(in the rows, 128 means zero)
Here are made-up nodes, facts about them, and rows of numbers that follow some of those facts. Name the node behind each unnamed row.

Some nodes and their rows:
[135 117 164 114 173 136  99 167 142] -> q_858
[116 124 103 109 123 137 144 155 122] -> q_770
[104 111 167 140 176 131 109 125 127] -> q_392
[136 167 135 114 108 115 149 114  84] -> q_228
[252 110  44  71 106 173 131 164 199] -> q_332
[116 120 145 122 164 126  98 166 131] -> q_470
[204 119  96 128  94 137 140 121 164] -> q_806
[109 118 131 144 101 142 107 121 151] -> q_525
[123 141 130 139 138 118 125 118 122] -> q_180
[109 141 116 136 135 111 132 116 107] -> q_830
[140 166 138 134 111 121 146 115  94] -> q_652
[ 76 130 116 151 159 104 123 119 113] -> q_553
[ 72 123 104 142 159 103 132 120  98] -> q_616
[ 44 125  97 162 145  96 146 106 101] -> q_913
[134 129 120 121 126 134 134 143 116] -> q_655
[155 120 119 111 133 132 133 143 128] -> q_88
[140 130  61  84 123 151 128 174 134] -> q_519
[111 144 118 142 137 113 128 119 110] -> q_151
[123 138 117 139 137 117 131 120 122] -> q_54
[118 114 104 115 111 150 131 140 117] -> q_890
[132 137 108 131 145 124 129 123 115] -> q_715
[124 126 151 139 126 135 130  99 138] -> q_590
[123 120  89 109  97 160 131 152 169] -> q_490
[123 134 122 137 137 117 127 118 126] -> q_667

Facts:
betu: belongs to class; dabruzim: is of sort; pusko: is directly followed by; drorur: points at
{q_590, q_634, q_440, q_913, q_237, q_838, q_274} betu 226
{q_332, q_849, q_768, q_668, q_573, q_967, q_682, q_528, q_519, q_632, q_88, q_981, q_655, q_24} betu 769
{q_227, q_382, q_470, q_812, q_380, q_428, q_285, q_858, q_707} betu 405
{q_616, q_10, q_976, q_862, q_833, q_2, q_890, q_900, q_715} betu 788
{q_552, q_790, q_793, q_673, q_68, q_987, q_653, q_228, q_392, q_770, q_41, q_349} betu 505
{q_575, q_175, q_988, q_599, q_868, q_525, q_72, q_856, q_490, q_214, q_517, q_373, q_64, q_69} betu 29
{q_622, q_346, q_657} betu 403
dabruzim a <- q_590, q_575, q_988, q_768, q_668, q_862, q_573, q_673, q_237, q_346, q_838, q_285, q_653, q_528, q_632, q_707, q_228, q_392, q_981, q_900
dabruzim g <- q_332, q_382, q_622, q_812, q_517, q_770, q_657
dabruzim e <- q_227, q_616, q_175, q_868, q_913, q_72, q_987, q_274, q_715
dabruzim c <- q_552, q_849, q_525, q_68, q_833, q_890
dabruzim b <- q_634, q_790, q_440, q_856, q_380, q_214, q_858, q_373, q_88, q_64, q_69, q_41, q_349, q_24
dabruzim d <- q_470, q_599, q_10, q_793, q_967, q_2, q_428, q_682, q_655
dabruzim f <- q_976, q_490, q_519
pusko (each to the one after it):
q_590 > q_838 > q_976
q_790 > q_552 > q_632
q_988 > q_214 > q_175 > q_490 > q_517
q_868 > q_599 > q_227
q_72 > q_575 > q_657
q_668 > q_525 > q_392 > q_573
q_68 > q_833 > q_890 > q_440 > q_634
q_967 > q_849 > q_913
q_237 > q_682 > q_655 > q_88 > q_519 > q_24
q_428 > q_812 > q_987 > q_285 > q_346 > q_622
q_274 > q_373 > q_64 > q_900
q_41 > q_653 > q_770 > q_858 > q_228 > q_332
q_349 > q_793
q_616 drorur q_553
q_754 drorur q_96
q_552 drorur q_274
q_470 drorur q_392
q_453 drorur q_214
q_790 drorur q_652
q_575 drorur q_768
q_924 drorur q_715
q_10 drorur q_806
q_768 drorur q_712
q_151 drorur q_88
q_525 drorur q_180
q_913 drorur q_616
q_976 drorur q_69
q_856 drorur q_900
q_673 drorur q_622
q_68 drorur q_512
q_967 drorur q_868
q_237 drorur q_981
q_987 drorur q_64
q_180 drorur q_812
q_833 drorur q_285
q_667 drorur q_42
q_2 drorur q_793
q_830 drorur q_525
q_214 drorur q_668
q_428 drorur q_380
q_553 drorur q_682
q_838 drorur q_490
q_682 drorur q_470
q_285 drorur q_976
q_653 drorur q_667
q_528 drorur q_790
q_712 drorur q_673
q_858 drorur q_967
q_806 drorur q_332
q_373 drorur q_632
q_519 drorur q_2
q_632 drorur q_890
q_228 drorur q_528
q_652 drorur q_754
q_392 drorur q_858
q_64 drorur q_10
q_981 drorur q_362
q_770 drorur q_517
q_657 drorur q_590
q_890 drorur q_175
q_96 drorur q_987
q_41 drorur q_237
q_349 drorur q_54
q_900 drorur q_913
q_715 drorur q_657
q_54 drorur q_552

Rows to name:
[123 132 122 140 119 121 129 116 147]	q_346
[119 137  86 134 124 132 124 118 141]	q_634
[100 126 163 161 125 110 125  97 132]	q_575
[ 33 118 126 164 121  94 141 108 114]	q_856
[ 63 112  99 142 144 100 147 115  97]	q_900
[199 118  79 114  89 152 134 127 155]	q_10
[149 154 166 109 120 123 146 118  81]	q_528
[123 127 145 147 114 132 121 119 154]	q_69
[128 113 127 120 116 150 114 133 136]	q_552
[155 131  93 107 141 132 115 139 129]	q_24
[134 113 120 109 123 155 107 142 124]	q_849
[163 151 121 131 104 129 138 117 127]	q_96
[121 133 134 134 133 132 126 111 137]	q_274
[130 158 167 117 100 125 143 126  95]	q_790
[114 116 104 121 120 147 111 131 110]	q_833
[127 127 106 123 127 136 120 129 124]	q_2
[144 131  77 107 123 151 122 144 179]	q_622
[111 120 140 113 100 150 128 143 129]	q_68
[110 123 110 124 118 140 141 143 145]	q_657
[154 113 166 117 136 134 129 125 128]	q_668
[150 158 124 131 110 122 142 115 111]	q_754
[108 128 183 152 168 136  90 131 170]	q_868
[114 124 176 149 105 119 131 103 142]	q_988
[129 131 159 112 117 127 124 153 125]	q_428
[169 113 131  92 146 142 115 167 148]	q_812

The same nodes again, as new rows of numbers:
Some rows with their names:
[129 137 142 168 145  96 114  90 117 128 121 143 171  93 138] -> q_673
[127 139 135 162 149  77 101 101 120 130 132 124 152  86 162] -> q_392
[101 133 112 137 132 109 137 140 138 103 132 148 100 165 149] -> q_42
[181 124 123 162 179 134 116 166 140 148  93 167  55 154 141] -> q_812
[209 135  86 131 195 125 110 177 151 131  93 174  63 134 106] -> q_380
[159 125 152 145 128 129 170 124 107 151 160 138 120 137 138] -> q_237
[125 123 139 138 121  84 147 118  94 106 157 146 138 127 168] -> q_175
[ 65 142  93  81 141  92 141 111 150 155  95 105 153 122 119] -> q_890
[ 79 118 156 116 125 171 162  92 138 144 140 143 143 156 144] -> q_632
[166 121 129 119 140 147 127 118 136 173 132 126 123 135 100] -> q_453
[130 102 133 163 131 105  52  68 128 122 151 111 165  83  99] -> q_228
[159 166  71 147 117  99 131 147 146 148 138 101 164  73  86] -> q_41
[116 135 107 139 115 124 130 126 151 115 147 128 112 172 130] -> q_667
[139 129 123 115 129 146 133 126 130 138 124 145 119 140 117] -> q_180
[139 133 131 123 123 141 127 125 131 135 126 132 117 149 125] -> q_754
[178 107  92 121 120 114  80 170 131  99 153 123 113 108 120] -> q_634
[121 136 156 140 119  94 173 126  82 104 148 151 134 131 164] -> q_868
[112 140 117 149  97 164 101 130 144  98 156  93 101 157 105] -> q_924
[ 81 148 135  98 121  97 128  86 134 150  73 125 148 137 126] -> q_616
[145 121 133 114 131 141 131 127 124 141 117 138 119 145 123] -> q_712
[108 142  79 173 139  58 128 122 143 123 145 109 130  86 123] -> q_552
[113  89 144 100 111 129 103 100 113 129 122 120 122 159 138] -> q_346
[ 91 150 121  90 134 111 127 117 159 170  88 108 154 104  85] -> q_833
[154  86 116  82 105 124  48 172 138 113  95 147  89 151 100] -> q_24

Which node is each row?
[142 105 131 133 113  93 140 143 123 128 164 123 125  92 114]	q_525
[106 163 159 150 135 148 137 131  85  37  89 128 153  72 142]	q_793
[ 84 147 110  81 121 104 122 140 147 136  69 115 155 107 119]	q_976
[146 114 108  59 137 148 143 165 124 129  86 177 122 139 130]	q_88
[145 137 104 112 111  97 148 177 103  93 142 122 139 101 140]	q_69
[102 117  83 146 104  73 127 152 141  87 177 139 134 116 155]	q_490
[168 156 139 140 131 163 105 126  81 146 107  58 192  54 140]	q_770
[ 99 132 170 103 134 127 180 126 134 166 117 181 103 168 167]	q_668
[107 140 167 179 107  97 146 153 119  74 157 131  68 167 159]	q_590
[140  99 136 178 103 112 138 103 126 159 180 117 115 145 109]	q_838
[156 116 134 136 130 132 123 118  90 126 160 109 118 132 132]	q_913
[154 141 106 142  91 120 133 159 131 146 174 106 144  95  88]	q_373
[128 119 154  78 109 245  82 154 123  71 119  86 144 115  97]	q_519

